Here is a tiny trained network, its code and every weight. The questions are about switching its units off for an input and a class, where a switched-off unit gives its printed mean instead of its output.

import numpy as np


def w(rows, s, z=0):
    codes = np.array(rows[::2]) - 128.0
    scale = np.full(codes.shape[1], s)
    scale[-1] = z or s
    return codes * scale


def norm(h):
    return h / np.sqrt((h * h).mean(-1, keepdims=True) + 1e-5)


def f(y):
    return np.maximum(y, 0)


def log_softmax(a):
    a = a - a.max(-1, keepdims=True)
    return a - np.log(np.exp(a).sum(-1, keepdims=True))


def net(x, mask):
    res = np.array(x, float).reshape(1, 2) / 4 @ E
    u = 0
    for l in range(2):
        y = f(norm(res) @ A[l][:, :-1].T + A[l][:, -1])
        res = res + np.where(mask[u : u + 8], y, B[l][:, -1]) @ B[l][:, :-1]
        u += 8
    return log_softmax(norm(res)[-1] @ U[:, :-1].T + U[:, -1])


A, B = {}, {}
E = w([
[58,36,165,112,147,111,133],'x0',
[45,121,131,141,162,1,130],'x1',
],0.0094)
A[0] = w([
[172,175,154,140,127,178,34,78],'L0N1',
[129,235,90,231,159,49,141,3],'L0N2',
[2,224,96,122,131,81,163,132],'L0N3',
[117,200,101,158,92,37,97,57],'L0N4',
[159,108,85,165,107,177,106,120],'L0N5',
[105,56,147,137,200,168,156,150],'L0N6',
[233,193,78,145,127,90,127,168],'L0N7',
[110,131,117,133,185,25,153,140],'L0N8',
],0.0081,0.0048)
B[0] = w([
[106,135,160,126,111,81,150,203],'L0N1',
[166,117,1,60,178,186,145,201],'L0N2',
[126,123,135,102,171,145,75,228],'L0N3',
[85,99,37,112,208,182,173,193],'L0N4',
[71,144,178,128,78,147,117,196],'L0N5',
[148,71,139,123,63,167,180,200],'L0N6',
[139,176,224,192,145,70,178,254],'L0N7',
[161,200,218,136,187,147,115,235],'L0N8',
],0.0086,0.0072)
A[1] = w([
[143,112,95,177,126,140,205,149],'L1N1',
[168,128,151,202,114,102,128,6],'L1N2',
[126,53,103,106,40,144,138,56],'L1N3',
[82,67,116,54,99,149,171,204],'L1N4',
[159,103,167,147,76,167,192,161],'L1N5',
[189,160,6,108,168,120,79,126],'L1N6',
[111,74,193,104,210,98,123,112],'L1N7',
[87,102,184,124,171,167,68,146],'L1N8',
],0.011,0.0022)
B[1] = w([
[81,99,144,147,98,140,26,167],'L1N1',
[161,213,144,235,101,168,82,163],'L1N2',
[153,20,20,136,247,179,76,185],'L1N3',
[138,161,69,93,102,172,20,194],'L1N4',
[158,142,85,186,165,83,100,255],'L1N5',
[48,28,72,140,217,218,240,180],'L1N6',
[147,217,179,96,1,80,171,227],'L1N7',
[77,88,96,85,48,147,124,208],'L1N8',
],0.0082,0.0091)
U = w([
[189,210,192,231,103,131,146,211],'0',
[91,148,72,80,244,184,222,182],'1',
[159,64,43,116,125,204,58,209],'2',
[84,157,182,26,6,101,142,198],'3',
[156,91,157,124,148,72,119,12],'4',
[141,68,144,139,95,135,207,2],'5',
[160,91,145,123,148,66,134,28],'6',
],0.016,0.0063)

Each question gives the input, the list of numbers given to net, and the class t.
The units are the neurons (one row each of A and B). Each row of codes is followed by its name. A weight is (code - 128) times the scale printed after its matrix; where a second scale follows, it is the last column's (A, B and U).
mask holds one flag per neuron, layer by layer. A switched-off neuron (its flag False) gives its mean, the last column of its row in B, instead of its output. The means were averaged over made-up inputs and are rounded, as every weight is.
A unit's drop is (log p(t) with every unit on - log p(t) with that unit switched off) / (log p(t) with every unit on - log p(t) with every unit switched off).
The circuit of an input: a set's keep is (log p(t) with only the set's units on - log p(t) with every unit switched off) / (log p(t) with every unit on - log p(t) with every unit switched off). Starting from the 12 units with the biggest drops (on a tie, the unit counted first), units are removed one at a time, each time the one whose removal leaves the highest keep (on an exact tie, the one counted first), for as long as the keep stays at least 0.8.
units of the circuit, in order: the units of the circuit, biggest drop first
top k neurons: the k neurons with the biggest drops, biggest first
k most important neurons of layer l: the k neurons of layer l with the biggest drops, biggest first
drop when u is switched off: that unit's drop, to one decimal
input [1,8], class 3: units of the circuit, in order => [L1N7]
input [7,0], class 2: 3 most important neurons of layer 0 => [L0N6, L0N7, L0N3]
input [1,5], class 3: top 2 neurons => [L1N7, L0N8]
input [1,0], class 2: 2 most important neurons of layer 0 => [L0N6, L0N7]
input [0,-8], class 0: top 2 neurons => [L0N2, L0N4]
input [6,0], class 2: top 3 neurons => [L0N6, L0N7, L1N3]
input [8,-1], class 2: top 2 neurons => [L0N6, L1N3]
input [8,1], class 3: top 2 neurons => [L1N7, L0N2]
input [-2,1], class 1: drop when L0N2 is switched off => 1.1
input [0,-7], class 0: drop when L0N4 is switched off => 0.2
input [-6,3], class 1: drop when L0N2 is switched off => 0.2
